Here is a tiny trained network, its code and every weight. The questions are about switching its units off for an input and a class, where a switched-off unit gives its printed mean instead of its output.

import numpy as np


def w(rows, s, z=0):
    codes = np.array(rows[::2]) - 128.0
    scale = np.full(codes.shape[1], s)
    scale[-1] = z or s
    return codes * scale


def f(y):
    return np.maximum(y, 0)


def log_softmax(a):
    a = a - a.max(-1, keepdims=True)
    return a - np.log(np.exp(a).sum(-1, keepdims=True))


def net(x, mask):
    res = np.array(x, float).reshape(1, 5) / 4 @ E
    y = f(res @ A[0][:, :-1].T + A[0][:, -1])
    res = res + np.where(mask, y, B[0][:, -1]) @ B[0][:, :-1]
    return log_softmax(res[-1] @ U[:, :-1].T + U[:, -1])


A, B = {}, {}
E = w([
[115,186,167,143,71,207,126,116,207,99,229],'x0',
[66,85,116,150,141,186,8,201,105,137,169],'x1',
[97,153,168,207,158,115,153,105,86,169,155],'x2',
[207,151,154,128,156,178,211,205,78,68,161],'x3',
[83,159,53,93,246,160,136,94,109,82,136],'x4',
],0.013)
A[0] = w([
[63,55,132,162,132,205,16,232,66,127,158,2],'N0',
[193,42,233,162,15,74,125,206,153,196,126,43],'N1',
[110,153,179,227,161,125,140,133,64,195,151,56],'N2',
[177,25,99,121,191,45,119,165,26,162,39,28],'N3',
[219,144,153,140,139,194,197,239,26,62,144,4],'N4',
[189,56,58,3,62,168,90,189,206,50,64,89],'N5',
],0.0066,0.0045)
B[0] = w([
[194,184,171,76,69,74,236,78,139,55,11,245],'N0',
[80,81,54,32,252,160,141,170,128,43,124,238],'N1',
[118,173,154,142,121,80,127,197,32,181,191,186],'N2',
[185,154,197,173,75,254,81,119,218,77,220,250],'N3',
[37,19,56,161,63,110,55,28,180,195,70,240],'N4',
[138,175,173,198,156,77,127,174,21,248,201,227],'N5',
],0.0072,0.012)
U = w([
[152,148,170,151,79,217,106,138,202,101,210,53],'0',
[79,76,103,142,96,92,61,85,157,183,78,249],'1',
[191,152,153,113,107,74,214,103,125,106,60,163],'2',
[105,115,73,93,253,164,128,144,96,80,137,147],'3',
[134,148,154,155,132,94,117,156,43,194,180,29],'4',
],0.015,0.0019)

Each question gives the input, the list of numbers given to net, and the class t.
The units are the neurons (one row each of A and B). Each row of codes is followed by its name. A weight is (code - 128) times the scale printed after its matrix; where a second scale follows, it is the last column's (A, B and U).
mask holds one flag per neuron, in row order. A switched-off neuron (its flag False) gives its mean, the last column of its row in B, instead of its output. The means were averaged over made-up inputs and are rounded, as every weight is.
A unit's drop is (log p(t) with every unit on - log p(t) with that unit switched off) / (log p(t) with every unit on - log p(t) with every unit switched off).
The circuit of an input: a set's keep is (log p(t) with only the set's units on - log p(t) with every unit switched off) / (log p(t) with every unit on - log p(t) with every unit switched off). Starting from all 6 units, units are removed one at a time, each time the one whose removal leaves the highest keep (on an exact tie, the one counted first), for as long as the keep stays at least 0.8.
circuit, biggest first: the units of the circuit, biggest drop first
most important unit: the unit with the biggest drop
k most important neurons: the k neurons with the biggest drops, biggest first
drop of u: that unit's drop, to one decimal
input [3,-7,3,8,0], class 1: most important unit -> N4
input [-2,4,2,-2,-4], class 2: 2 most important neurons -> (N0, N4)
input [3,2,3,5,0], class 1: 2 most important neurons -> (N4, N3)
input [1,-2,6,-2,-1], class 4: 3 most important neurons -> (N0, N4, N3)
input [6,-3,-4,-2,-8], class 3: circuit, biggest first -> (N1, N3)
input [-1,-4,-1,5,4], class 1: circuit, biggest first -> (N4, N0, N1)
input [1,-4,-7,-5,3], class 4: circuit, biggest first -> (N5, N4)
input [6,-6,-7,2,6], class 4: 2 most important neurons -> (N5, N3)
input [1,8,-6,-7,-8], class 2: 2 most important neurons -> (N0, N4)
input [-6,6,-1,-6,5], class 0: circuit, biggest first -> (N3, N4)
input [-2,-6,-2,1,-7], class 3: circuit, biggest first -> (N1, N0)
input [-5,-5,2,2,-6], class 3: 2 most important neurons -> (N1, N0)
input [-6,-1,-5,-7,-8], class 3: 2 most important neurons -> (N1, N4)
input [-8,4,-5,1,6], class 0: circuit, biggest first -> (N3)
input [-1,7,3,3,7], class 2: 2 most important neurons -> (N0, N1)
input [3,-2,-7,3,-1], class 4: 2 most important neurons -> (N5, N3)
input [-5,-4,4,3,3], class 0: circuit, biggest first -> (N3, N0)
input [-5,7,6,7,-6], class 1: 2 most important neurons -> (N4, N5)
input [5,3,-8,2,0], class 4: 2 most important neurons -> (N5, N3)
input [-2,0,-8,4,1], class 4: circuit, biggest first -> (N5)
input [-4,8,-5,-5,-2], class 2: 2 most important neurons -> (N0, N4)
input [0,7,6,6,0], class 2: 2 most important neurons -> (N0, N5)
input [2,8,-3,-7,-7], class 2: drop of N4 -> 0.2
input [-3,-2,4,8,-6], class 1: drop of N4 -> 1.0
input [-2,7,-6,0,-1], class 2: drop of N0 -> 1.3
